Here is a tiny trained network, its code and every weight. The questions are about switching its units off for an input and a target symbol, where a switched-off unit gives its printed mean instead of its output.

import numpy as np


def w(rows, s, z=0):
    codes = np.array(rows[::2]) - 128.0
    scale = np.full(codes.shape[1], s)
    scale[-1] = z or s
    return codes * scale


def f(y):
    return np.maximum(y, 0)


def softmax(a):
    e = np.exp(a - a.max(-1, keepdims=True))
    return e / e.sum(-1, keepdims=True)


def log_softmax(a):
    a = a - a.max(-1, keepdims=True)
    return a - np.log(np.exp(a).sum(-1, keepdims=True))


def net(x, mask):
    ids = ['αγδεζηθλξπστψω'.index(c) for c in x.split()]
    T = len(ids)
    res = E[ids] + P[:T]
    u = 0
    for l in range(3):
        r = res
        for j in range(2):
            rows = slice(4 * j, 4 * j + 4)
            q, k, v = (r @ M[l][rows].T for M in (Q, K, V))
            z = softmax(np.where(np.tri(T) > 0, q @ k.T / 4**0.5, -1e9)) @ v
            o = O[l][rows]
            res = res + np.where(mask[u + j], z, o[:, -1]) @ o[:, :-1]
        u += 2
        y = f(res @ A[l][:, :-1].T + A[l][:, -1])
        res = res + np.where(mask[u : u + 8], y, B[l][:, -1]) @ B[l][:, :-1]
        u += 8
    return log_softmax(res[-1] @ U[:, :-1].T + U[:, -1])


Q, K, V, O, A, B = {}, {}, {}, {}, {}, {}
E = w([
[214,182,117,94,148],'α',
[121,126,128,160,90],'γ',
[139,105,134,143,95],'δ',
[185,161,140,121,164],'ε',
[131,115,147,182,133],'ζ',
[119,176,85,130,108],'η',
[147,181,60,189,145],'θ',
[146,226,30,167,153],'λ',
[149,121,120,172,124],'ξ',
[163,114,140,175,148],'π',
[116,164,138,111,138],'σ',
[155,82,244,171,183],'τ',
[174,172,137,3,122],'ψ',
[115,133,179,182,96],'ω',
],0.019)
P = w([
[157,76,157,84,169],'0',
[211,134,123,111,68],'1',
[131,22,79,64,198],'2',
[91,168,156,171,56],'3',
[98,35,60,56,186],'4',
[15,140,118,147,54],'5',
[151,55,145,150,96],'6',
[93,193,107,230,99],'7',
[83,1,70,84,159],'8',
],0.0099)
Q[0] = w([
[112,159,236,197,53],'0.h0',
[86,164,129,44,111],'0.h0',
[65,227,89,125,82],'0.h0',
[143,114,203,79,80],'0.h0',
[224,151,141,122,185],'0.h1',
[131,190,229,66,108],'0.h1',
[121,199,84,160,245],'0.h1',
[72,2,209,88,89],'0.h1',
],0.0072)
K[0] = w([
[57,66,120,149,202],'0.h0',
[69,10,188,98,145],'0.h0',
[226,188,115,253,142],'0.h0',
[82,74,113,49,166],'0.h0',
[130,79,139,158,73],'0.h1',
[127,165,158,110,95],'0.h1',
[53,111,63,215,116],'0.h1',
[114,167,164,207,128],'0.h1',
],0.0071)
V[0] = w([
[109,121,84,148,133],'0.h0',
[172,11,153,157,181],'0.h0',
[100,134,112,113,104],'0.h0',
[176,35,98,146,117],'0.h0',
[97,87,8,137,73],'0.h1',
[63,158,96,86,80],'0.h1',
[65,75,143,159,155],'0.h1',
[117,200,179,179,1],'0.h1',
],0.0061)
O[0] = w([
[198,6,109,57,88,95],'0.h0',
[186,139,55,186,120,231],'0.h0',
[86,108,107,144,61,85],'0.h0',
[129,91,90,67,212,172],'0.h0',
[133,2,216,175,64,4],'0.h1',
[36,113,103,183,86,10],'0.h1',
[132,93,83,66,64,123],'0.h1',
[181,155,120,172,99,80],'0.h1',
],0.0061,0.0043)
A[0] = w([
[175,81,126,80,91,129],'0.n0',
[157,218,174,150,49,78],'0.n1',
[202,82,88,150,153,76],'0.n2',
[84,127,151,165,102,22],'0.n3',
[93,122,97,60,156,4],'0.n4',
[139,182,160,2,223,57],'0.n5',
[24,115,133,151,87,117],'0.n6',
[42,169,161,126,18,253],'0.n7',
],0.0078,0.0032)
B[0] = w([
[160,62,142,254,108,149],'0.n0',
[71,26,106,128,108,167],'0.n1',
[76,83,160,116,174,188],'0.n2',
[222,192,94,109,109,131],'0.n3',
[137,24,86,158,171,145],'0.n4',
[69,56,147,153,34,254],'0.n5',
[146,180,192,108,143,140],'0.n6',
[218,135,131,137,241,161],'0.n7',
],0.0065,0.0072)
Q[1] = w([
[124,255,125,90,43],'1.h0',
[140,65,141,223,70],'1.h0',
[211,133,138,81,117],'1.h0',
[52,88,115,158,102],'1.h0',
[13,150,42,161,170],'1.h1',
[7,59,79,111,155],'1.h1',
[106,199,202,129,81],'1.h1',
[131,87,195,48,154],'1.h1',
],0.0077)
K[1] = w([
[135,168,15,77,68],'1.h0',
[205,180,194,192,92],'1.h0',
[86,38,68,157,111],'1.h0',
[120,27,130,108,5],'1.h0',
[190,51,142,202,18],'1.h1',
[206,190,143,76,137],'1.h1',
[229,2,162,119,151],'1.h1',
[35,112,29,101,64],'1.h1',
],0.0059)
V[1] = w([
[246,66,176,140,127],'1.h0',
[96,174,4,39,106],'1.h0',
[151,212,94,122,211],'1.h0',
[66,144,254,114,77],'1.h0',
[179,143,127,187,114],'1.h1',
[179,149,149,80,146],'1.h1',
[28,127,74,198,154],'1.h1',
[66,65,167,180,140],'1.h1',
],0.0078)
O[1] = w([
[108,202,159,121,115,234],'1.h0',
[133,151,215,201,128,2],'1.h0',
[124,71,97,163,156,123],'1.h0',
[151,168,62,48,143,118],'1.h0',
[111,96,74,165,87,138],'1.h1',
[125,169,111,3,64,145],'1.h1',
[158,16,138,123,149,106],'1.h1',
[143,54,36,131,78,143],'1.h1',
],0.0061,0.0089)
A[1] = w([
[130,182,230,205,93,165],'1.n0',
[103,165,46,147,99,188],'1.n1',
[125,76,70,254,195,167],'1.n2',
[84,181,106,116,38,35],'1.n3',
[147,120,93,199,67,39],'1.n4',
[177,173,117,131,105,4],'1.n5',
[141,116,124,190,173,19],'1.n6',
[174,111,130,67,138,114],'1.n7',
],0.0075,0.003)
B[1] = w([
[82,210,255,90,149,180],'1.n0',
[130,115,187,1,179,244],'1.n1',
[165,135,163,116,42,253],'1.n2',
[117,173,25,228,206,151],'1.n3',
[149,85,119,102,218,155],'1.n4',
[100,74,96,238,204,137],'1.n5',
[65,153,87,158,50,140],'1.n6',
[148,175,214,99,152,227],'1.n7',
],0.0083,0.0033)
Q[2] = w([
[129,116,135,114,92],'2.h0',
[134,131,108,119,96],'2.h0',
[113,244,153,126,177],'2.h0',
[134,162,173,54,111],'2.h0',
[151,209,120,153,150],'2.h1',
[136,133,152,167,217],'2.h1',
[122,49,142,173,139],'2.h1',
[86,137,177,80,47],'2.h1',
],0.011)
K[2] = w([
[158,93,66,94,136],'2.h0',
[180,129,108,153,103],'2.h0',
[100,113,58,150,154],'2.h0',
[111,2,131,97,61],'2.h0',
[119,93,167,109,194],'2.h1',
[145,144,149,166,77],'2.h1',
[143,137,222,127,84],'2.h1',
[126,148,114,208,176],'2.h1',
],0.0099)
V[2] = w([
[253,190,162,74,66],'2.h0',
[249,133,161,131,143],'2.h0',
[141,147,99,93,7],'2.h0',
[135,141,13,194,155],'2.h0',
[86,206,149,160,78],'2.h1',
[47,89,100,99,138],'2.h1',
[199,132,56,157,138],'2.h1',
[167,161,1,113,82],'2.h1',
],0.0079)
O[2] = w([
[45,148,154,184,116,211],'2.h0',
[109,127,110,255,172,182],'2.h0',
[59,121,149,81,86,98],'2.h0',
[117,52,149,120,145,2],'2.h0',
[129,137,109,91,77,75],'2.h1',
[180,139,194,75,149,113],'2.h1',
[124,92,119,137,125,97],'2.h1',
[118,60,219,174,96,85],'2.h1',
],0.0081,0.0056)
A[2] = w([
[95,88,226,61,216,219],'2.n0',
[77,9,139,103,3,93],'2.n1',
[236,132,50,149,6,54],'2.n2',
[254,58,159,112,172,103],'2.n3',
[216,193,35,75,159,210],'2.n4',
[62,73,73,251,55,102],'2.n5',
[225,151,162,153,9,254],'2.n6',
[173,76,173,135,138,51],'2.n7',
],0.006,0.0022)
B[2] = w([
[121,133,186,49,79,235],'2.n0',
[135,230,108,139,76,147],'2.n1',
[33,101,180,54,185,135],'2.n2',
[59,101,121,117,203,167],'2.n3',
[173,43,100,195,255,255],'2.n4',
[64,64,122,154,29,146],'2.n5',
[171,53,225,2,170,170],'2.n6',
[77,136,65,126,158,134],'2.n7',
],0.0075,0.0052)
U = w([
[57,254,159,184,140,5],'α',
[185,129,104,118,95,71],'γ',
[170,117,186,142,85,153],'δ',
[136,126,166,126,125,3],'ε',
[125,122,141,149,131,29],'ζ',
[204,174,47,187,154,183],'η',
[103,95,152,145,92,163],'θ',
[105,140,142,141,135,25],'λ',
[144,77,132,152,105,143],'ξ',
[118,115,155,158,128,88],'π',
[129,183,136,81,118,63],'σ',
[173,9,144,35,208,68],'τ',
[216,137,169,24,64,187],'ψ',
[122,115,129,115,127,189],'ω',
],0.0091,0.0044)

Each question gives the input, a string of symbols that net reads in full, and the target symbol t.
The units are the heads (4 rows each of Q, K, V and O) and the neurons (one row each of A and B). Each row of codes is followed by its name. A weight is (code - 128) times the scale printed after its matrix; where a second scale follows, it is the last column's (O, A, B and U).
mask holds one flag per unit, layer by layer, with each layer's heads first. A switched-off unit (its flag False) gives its mean, the last column of its rows in O or B, instead of its output. The means were averaged over made-up inputs and are rounded, as every weight is.
A unit's drop is (log p(t) with every unit on - log p(t) with that unit switched off) / (log p(t) with every unit on - log p(t) with every unit switched off).
The circuit of an input: a set's keep is (log p(t) with only the set's units on - log p(t) with every unit switched off) / (log p(t) with every unit on - log p(t) with every unit switched off). Starting from the 12 units with the biggest drops (on a tie, the unit counted first), units are removed one at a time, each time the one whose removal leaves the highest keep (on an exact tie, the one counted first), for as long as the keep stays at least 0.8.
circuit, biggest first: the units of the circuit, biggest drop first
most important unit: the unit with the biggest drop
top k neurons: the k neurons with the biggest drops, biggest first
k most important neurons of layer l: the k neurons of layer l with the biggest drops, biggest first
which heads matter: for each layer, one digit per head in row order, 1 if its drop is at least 0.15 and else 0, layers parted by /
input α ε τ α τ γ τ ψ, target η: most important unit : 1.n3
input δ τ τ θ τ η, target η: circuit, biggest first : [0.n5 0.n7 2.n4]
input ζ ξ η α η θ, target ψ: which heads matter : 00 / 00 / 10
input ξ α ψ ω η η, target ψ: top 2 neurons : [0.n7 1.n0]
input τ ε τ τ, target η: which heads matter : 11 / 00 / 00
input σ ψ η α τ τ ζ, target τ: which heads matter : 01 / 00 / 01
input α τ η σ, target ψ: circuit, biggest first : [2.h0 1.h1 2.h1]
input τ γ τ ψ, target η: which heads matter : 11 / 10 / 00
input α σ τ η τ τ α, target τ: top 2 neurons : [2.n4 2.n6]
input τ ε η α η τ, target ψ: circuit, biggest first : [2.h0 1.n0 2.n0]
input θ γ θ, target θ: circuit, biggest first : [1.n2 2.n5 1.h0 2.h0]
input δ γ δ η τ η α, target τ: circuit, biggest first : [2.n6 2.n2]
input τ α τ η θ ψ η τ ψ, target ψ: circuit, biggest first : [0.n5 2.h0]
input α α τ σ, target η: most important unit : 2.n4
input α α τ ω, target η: which heads matter : 00 / 00 / 01
input δ ψ σ δ τ γ, target η: which heads matter : 00 / 10 / 00
input τ τ ψ δ σ, target ψ: top 2 neurons : [0.n5 0.n4]
input τ η α τ θ ε ψ ψ, target α: circuit, biggest first : [1.h0 1.n0]
input α τ τ α, target η: circuit, biggest first : [2.n4 2.h1]
input τ ψ σ τ, target τ: which heads matter : 11 / 10 / 10
input η τ τ α η, target τ: circuit, biggest first : [1.n1 2.n4]
input τ τ λ, target τ: most important unit : 1.n1
input τ σ η ξ τ τ ξ, target τ: which heads matter : 10 / 00 / 00
input τ ε α α, target α: 3 most important neurons of layer 1 : [1.n0 1.n3 1.n7]
input η θ α δ, target α: circuit, biggest first : [1.n0 1.h0]
input α α η λ, target ψ: top 3 neurons : [0.n7 1.n0 1.n2]
input ψ τ α τ α α, target α: which heads matter : 00 / 10 / 10
input θ ξ ψ α α γ, target α: 2 most important neurons of layer 1 : [1.n2 1.n0]
